Below is a small trained network, with its code and all its weights. Each question gives an input and a target symbol and asks what happens when units are switched off, that is, made to give their printed mean instead of their output.

import numpy as np


def w(rows, s, z=0):
    codes = np.array(rows[::2]) - 128.0
    scale = np.full(codes.shape[1], s)
    scale[-1] = z or s
    return codes * scale


def norm(h):
    return h / np.sqrt((h * h).mean(-1, keepdims=True) + 1e-5)


def f(y):
    return y / 2 * (1 + np.tanh(0.7978845608 * (y + 0.044715 * y**3)))


def softmax(a):
    e = np.exp(a - a.max(-1, keepdims=True))
    return e / e.sum(-1, keepdims=True)


def log_softmax(a):
    a = a - a.max(-1, keepdims=True)
    return a - np.log(np.exp(a).sum(-1, keepdims=True))


def net(x, mask):
    ids = ['Φβεστψω'.index(c) for c in x.split()]
    T = len(ids)
    res = E[ids] + P[:T]
    u = 0
    for l in range(2):
        r = norm(res)
        for j in range(2):
            rows = slice(2 * j, 2 * j + 2)
            q, k, v = (r @ M[l][rows].T for M in (Q, K, V))
            z = softmax(np.where(np.tri(T) > 0, q @ k.T / 2**0.5, -1e9)) @ v
            o = O[l][rows]
            res = res + np.where(mask[u + j], z, o[:, -1]) @ o[:, :-1]
        u += 2
        y = f(norm(res) @ A[l][:, :-1].T + A[l][:, -1])
        res = res + np.where(mask[u : u + 8], y, B[l][:, -1]) @ B[l][:, :-1]
        u += 8
    return log_softmax(norm(res)[-1] @ U[:, :-1].T + U[:, -1])


Q, K, V, O, A, B = {}, {}, {}, {}, {}, {}
E = w([
[133,194,149,160,179,154,149,183,52],'Φ',
[104,111,30,82,228,169,167,252,194],'β',
[56,193,105,206,47,102,126,124,44],'ε',
[114,165,117,82,162,177,76,102,166],'σ',
[170,110,172,192,68,121,43,100,80],'τ',
[114,88,193,147,49,104,193,160,153],'ψ',
[145,159,71,222,131,158,157,124,194],'ω',
],0.016)
P = w([
[211,231,55,76,125,12,68,187,203],'0',
[50,156,207,121,210,97,80,182,104],'1',
[146,169,59,97,85,85,90,173,175],'2',
[44,143,186,162,181,116,89,161,118],'3',
[147,157,76,97,101,110,119,171,163],'4',
[46,131,177,170,164,131,110,150,139],'5',
[154,150,82,97,104,129,136,163,149],'6',
[48,122,179,174,145,142,119,144,148],'7',
[160,140,80,102,107,144,149,156,132],'8',
[44,112,177,186,131,153,126,135,151],'9',
[168,141,82,108,101,161,160,143,110],'10',
[43,111,177,194,116,163,134,120,158],'11',
[169,137,78,113,92,178,168,132,84],'12',
[42,114,180,224,111,176,144,110,158],'13',
],0.011)
Q[0] = w([
[80,143,113,148,141,215,102,144,175],'L0H0',
[73,91,254,164,148,190,117,159,120],'L0H0',
[112,148,170,111,181,154,78,116,139],'L0H1',
[10,83,168,108,180,168,127,47,136],'L0H1',
],0.0081)
K[0] = w([
[95,154,58,76,157,179,219,81,102],'L0H0',
[149,66,107,133,58,247,204,123,57],'L0H0',
[127,130,148,104,150,171,21,146,153],'L0H1',
[112,202,129,19,141,146,172,2,164],'L0H1',
],0.0064)
V[0] = w([
[86,172,128,128,105,134,254,139,132],'L0H0',
[66,143,45,131,186,148,114,144,123],'L0H0',
[207,81,136,141,151,17,149,163,95],'L0H1',
[155,99,104,56,150,82,102,165,115],'L0H1',
],0.0066)
O[0] = w([
[47,227,138,74,52,88,200,188,245,250],'L0H0',
[172,60,35,242,4,66,180,184,44,136],'L0H0',
[134,179,187,148,3,157,161,173,230,62],'L0H1',
[180,178,188,154,101,156,129,29,202,95],'L0H1',
],0.0059,0.0022)
A[0] = w([
[149,126,28,63,142,145,149,145,173,160],'L0N0',
[196,82,167,156,101,2,154,121,90,122],'L0N1',
[141,178,65,175,136,158,105,113,157,137],'L0N2',
[220,54,152,109,184,158,89,23,107,91],'L0N3',
[125,122,141,196,53,52,114,87,154,146],'L0N4',
[164,164,77,135,148,146,89,175,98,146],'L0N5',
[116,88,156,156,170,158,79,50,92,153],'L0N6',
[106,96,168,234,167,36,111,108,176,3],'L0N7',
],0.0093,0.0063)
B[0] = w([
[168,150,181,213,184,194,20,65,67,225],'L0N0',
[119,174,144,28,168,84,26,176,169,153],'L0N1',
[197,84,142,19,71,211,58,117,107,211],'L0N2',
[63,79,158,100,123,197,236,144,43,170],'L0N3',
[148,115,73,113,134,132,44,91,78,254],'L0N4',
[65,165,111,82,144,141,161,210,122,231],'L0N5',
[118,118,170,196,146,192,209,104,87,192],'L0N6',
[2,30,97,101,136,208,126,108,105,147],'L0N7',
],0.0079,0.0053)
Q[1] = w([
[203,46,76,166,149,130,162,102,125],'L1H0',
[188,155,160,132,2,158,138,124,133],'L1H0',
[50,131,149,100,115,53,164,131,152],'L1H1',
[84,220,113,134,153,144,76,200,92],'L1H1',
],0.0088)
K[1] = w([
[144,36,83,207,133,168,105,149,173],'L1H0',
[100,17,121,96,50,117,156,136,135],'L1H0',
[120,155,137,131,93,48,206,147,157],'L1H1',
[158,255,129,214,164,138,108,169,61],'L1H1',
],0.0086)
V[1] = w([
[105,80,103,141,127,163,53,253,211],'L1H0',
[83,156,63,165,180,231,150,182,150],'L1H0',
[147,106,84,91,181,213,78,166,17],'L1H1',
[116,248,157,97,207,150,86,146,109],'L1H1',
],0.0058)
O[1] = w([
[111,41,150,98,134,123,116,43,114,231],'L1H0',
[114,121,174,128,84,99,234,77,58,167],'L1H0',
[125,139,125,122,100,68,93,116,254,237],'L1H1',
[167,60,100,136,131,55,168,162,147,253],'L1H1',
],0.0097,0.0055)
A[1] = w([
[108,115,204,190,147,79,223,75,197,117],'L1N0',
[129,23,114,95,58,130,91,195,89,102],'L1N1',
[206,178,95,51,131,59,15,172,184,183],'L1N2',
[143,187,49,97,141,77,144,193,177,206],'L1N3',
[216,79,99,66,187,155,168,105,122,163],'L1N4',
[120,50,117,136,67,210,192,126,36,91],'L1N5',
[161,38,142,161,105,193,87,78,206,16],'L1N6',
[248,103,124,132,90,195,255,133,85,3],'L1N7',
],0.0085,0.0045)
B[1] = w([
[167,197,96,144,82,154,142,111,181,187],'L1N0',
[131,204,138,152,119,212,147,128,80,220],'L1N1',
[121,83,71,61,180,131,133,124,133,255],'L1N2',
[198,126,97,124,91,195,63,29,127,192],'L1N3',
[108,164,183,140,43,64,170,211,107,156],'L1N4',
[206,122,56,139,155,39,87,109,154,217],'L1N5',
[94,203,119,176,119,136,210,83,103,187],'L1N6',
[26,128,186,81,205,13,255,93,150,139],'L1N7',
],0.0096,0.0083)
U = w([
[223,247,132,154,88,111,141,126,45,16],'Φ',
[215,97,87,112,131,124,26,146,194,234],'β',
[66,180,80,151,133,85,76,172,115,66],'ε',
[76,96,87,104,213,65,204,112,80,157],'σ',
[183,99,191,176,157,144,98,89,104,136],'τ',
[72,120,201,88,71,147,144,145,173,208],'ψ',
[88,123,35,93,101,255,221,130,31,3],'ω',
],0.008,0.0041)

Each question gives the input, a string of symbols that net reads in full, and the target symbol t.
The units are the heads (2 rows each of Q, K, V and O) and the neurons (one row each of A and B). Each row of codes is followed by its name. A weight is (code - 128) times the scale printed after its matrix; where a second scale follows, it is the last column's (O, A, B and U).
mask holds one flag per unit, layer by layer, with each layer's heads first. A switched-off unit (its flag False) gives its mean, the last column of its rows in O or B, instead of its output. The means were averaged over made-up inputs and are rounded, as every weight is.
A unit's drop is (log p(t) with every unit on - log p(t) with that unit switched off) / (log p(t) with every unit on - log p(t) with every unit switched off).
The circuit of an input: a set's keep is (log p(t) with only the set's units on - log p(t) with every unit switched off) / (log p(t) with every unit on - log p(t) with every unit switched off). Starting from the 12 units with the biggest drops (on a tie, the unit counted first), units are removed one at a time, each time the one whose removal leaves the highest keep (on an exact tie, the one counted first), for as long as the keep stays at least 0.8.
units of the circuit, in order: the units of the circuit, biggest drop first
top k neurons: the k neurons with the biggest drops, biggest first
top k neurons in layer l: the k neurons of layer l with the biggest drops, biggest first
input ψ ψ ψ ψ ω ω σ σ, target σ: units of the circuit, in order => L0H1, L1N3
input τ τ σ Φ ψ ω ψ ε ψ σ ψ ψ Φ ε, target ψ: top 2 neurons in layer 1 => L1N5, L1N2
input ψ ψ β ω τ β ψ ε β, target Φ: units of the circuit, in order => L1H0, L0N0, L1N4
input τ σ σ τ ω ψ ψ ψ τ τ τ τ ψ ω, target ψ: top 2 neurons => L1N5, L0N7
input τ σ σ Φ β ω ψ ψ Φ ω ψ, target Φ: units of the circuit, in order => L0H0, L1H1, L1N2, L1N5
input σ Φ Φ, target ω: top 4 neurons => L0N5, L0N2, L1N5, L0N4
input ε τ σ ψ τ ψ Φ ψ τ σ τ τ τ, target σ: top 4 neurons => L0N3, L1N7, L0N6, L1N5
input τ ψ ψ ψ β σ ω Φ, target Φ: units of the circuit, in order => L1N2
input ω β β, target ω: top 2 neurons => L1N6, L1N5
input τ ω ψ ω τ ψ ε ψ Φ ψ Φ σ, target σ: top 2 neurons => L1N3, L1N1
input β ψ σ τ τ β β ψ Φ τ ε, target β: units of the circuit, in order => L1H1, L1N6
input ε β ψ β ω ω σ σ τ ψ, target τ: units of the circuit, in order => L1H1, L1N5
input σ ε ψ ω τ β β, target ω: top 3 neurons in layer 1 => L1N5, L1N6, L1N4
input Φ ψ β Φ Φ σ ε β β, target Φ: top 3 neurons in layer 0 => L0N0, L0N6, L0N4
input σ ψ τ ω ψ τ σ σ τ σ τ ψ, target τ: top 4 neurons in layer 1 => L1N2, L1N5, L1N0, L1N6
input τ β τ ω τ, target Φ: top 3 neurons => L0N6, L0N3, L0N1
input ω ψ τ β Φ β τ τ ψ β Φ β β, target σ: top 4 neurons => L1N7, L0N0, L0N4, L0N1
input ε ψ ω ε Φ σ β τ ω ω τ, target ω: top 3 neurons in layer 0 => L0N1, L0N3, L0N6
input τ σ σ, target ω: top neuron => L0N3
input Φ ψ ω ψ ψ σ σ Φ ψ Φ ψ, target σ: top neuron => L1N7
input β ψ ψ β, target ψ: top 4 neurons => L0N0, L1N5, L0N4, L1N2
input ψ τ ψ τ τ ω, target ω: top 2 neurons in layer 1 => L1N6, L1N5
input β σ τ ψ Φ ψ ψ ψ Φ ω Φ σ Φ, target σ: top 3 neurons in layer 1 => L1N7, L1N1, L1N0
input σ ψ ψ Φ σ τ σ, target Φ: top 2 neurons => L0N3, L0N2
